Below are the code and all the weights of a small trained network. Each question names an input and a class and asks about switching units off, where a switched-off unit gives its printed mean instead of its output.

import numpy as np


def w(rows, s, z=0):
    codes = np.array(rows[::2]) - 128.0
    scale = np.full(codes.shape[1], s)
    scale[-1] = z or s
    return codes * scale


def f(y):
    return y / 2 * (1 + np.tanh(0.7978845608 * (y + 0.044715 * y**3)))


def log_softmax(a):
    a = a - a.max(-1, keepdims=True)
    return a - np.log(np.exp(a).sum(-1, keepdims=True))


def net(x, mask):
    res = np.array(x, float).reshape(1, 7) / 4 @ E
    y = f(res @ A[0][:, :-1].T + A[0][:, -1])
    res = res + np.where(mask, y, B[0][:, -1]) @ B[0][:, :-1]
    return log_softmax(res[-1] @ U[:, :-1].T + U[:, -1])


A, B = {}, {}
E = w([
[82,117,229,89,106,102],'x0',
[140,159,144,113,228,131],'x1',
[89,184,171,48,116,189],'x2',
[100,121,162,162,110,72],'x3',
[73,84,133,211,144,209],'x4',
[171,255,174,148,151,143],'x5',
[41,199,87,129,145,120],'x6',
],0.009)
A[0] = w([
[209,168,171,190,165,130,222],'N1',
[134,74,164,133,89,78,31],'N2',
[150,155,186,160,130,194,199],'N3',
[132,74,174,144,92,73,114],'N4',
[121,86,218,142,103,90,179],'N5',
[18,214,161,138,207,93,160],'N6',
[22,108,111,222,93,200,1],'N7',
[92,140,101,112,15,102,165],'N8',
[134,187,160,67,88,48,32],'N9',
[114,82,194,147,113,43,60],'N10',
[146,98,49,202,134,23,128],'N11',
[161,103,133,118,132,66,107],'N12',
[150,119,56,131,124,141,58],'N13',
[124,56,205,137,107,51,119],'N14',
[115,101,155,182,94,83,177],'N15',
[134,58,119,188,214,218,83],'N16',
[68,193,161,120,179,159,156],'N17',
[219,213,182,200,134,154,125],'N18',
[134,163,78,173,87,155,68],'N19',
[123,123,220,79,105,255,88],'N20',
[144,108,44,187,158,90,31],'N21',
],0.0095,0.0033)
B[0] = w([
[176,130,91,115,81,108,240],'N1',
[140,129,148,108,123,127,162],'N2',
[137,151,95,117,134,94,204],'N3',
[142,143,132,113,137,120,180],'N4',
[128,164,148,96,163,113,198],'N5',
[186,117,210,149,161,142,243],'N6',
[7,90,68,150,131,160,200],'N7',
[158,135,128,121,93,96,195],'N8',
[151,100,99,151,76,147,203],'N9',
[89,131,157,125,154,105,180],'N10',
[180,181,194,83,179,93,220],'N11',
[110,143,122,131,126,116,159],'N12',
[135,135,151,127,147,155,153],'N13',
[153,162,147,79,185,102,204],'N14',
[106,160,124,92,136,101,177],'N15',
[176,94,97,157,66,154,210],'N16',
[165,140,175,95,138,117,218],'N17',
[174,123,100,119,72,83,255],'N18',
[105,149,133,120,147,114,161],'N19',
[128,208,123,85,130,56,221],'N20',
[168,140,172,119,162,127,178],'N21',
],0.011,0.0083)
U = w([
[30,112,2,116,122,151,48],'0',
[181,190,204,26,192,99,252],'1',
[209,112,61,110,51,132,132],'2',
[101,42,164,195,203,243,4],'3',
],0.0078,0.0033)

Each question gives the input, the list of numbers given to net, and the class t.
The units are the neurons (one row each of A and B). Each row of codes is followed by its name. A weight is (code - 128) times the scale printed after its matrix; where a second scale follows, it is the last column's (A, B and U).
mask holds one flag per neuron, in row order. A switched-off neuron (its flag False) gives its mean, the last column of its row in B, instead of its output. The means were averaged over made-up inputs and are rounded, as every weight is.
A unit's drop is (log p(t) with every unit on - log p(t) with that unit switched off) / (log p(t) with every unit on - log p(t) with every unit switched off).
The circuit of an input: a set's keep is (log p(t) with only the set's units on - log p(t) with every unit switched off) / (log p(t) with every unit on - log p(t) with every unit switched off). Starting from the 12 units with the biggest drops (on a tie, the unit counted first), units are removed one at a time, each time the one whose removal leaves the highest keep (on an exact tie, the one counted first), for as long as the keep stays at least 0.8.
circuit, biggest first: the units of the circuit, biggest drop first
unit that matters most: the unit with the biggest drop
top k neurons: the k neurons with the biggest drops, biggest first
drop of u: that unit's drop, to one decimal
input [-5,-3,4,6,5,-2,6], class 0: unit that matters most : N7
input [2,7,-4,-7,5,-7,-1], class 3: top 2 neurons : [N18 N1]
input [-6,5,6,3,7,-1,0], class 3: circuit, biggest first : [N18 N7]
input [1,1,7,-6,4,-8,-8], class 2: top 2 neurons : [N16 N11]
input [-3,6,-5,6,4,3,-2], class 2: top 2 neurons : [N16 N1]
input [-6,-5,-8,-1,6,-4,-8], class 1: top 2 neurons : [N11 N21]
input [0,-6,3,-5,3,2,6], class 0: top 2 neurons : [N7 N11]
input [2,0,0,-3,4,-5,-4], class 0: top 2 neurons : [N6 N11]
input [-8,-7,-7,2,-2,4,6], class 1: drop of N11 : 0.3
input [-7,1,7,-1,-8,-3,4], class 0: drop of N11 : 0.4
input [-3,-1,5,1,-7,7,-4], class 2: drop of N3 : 0.0
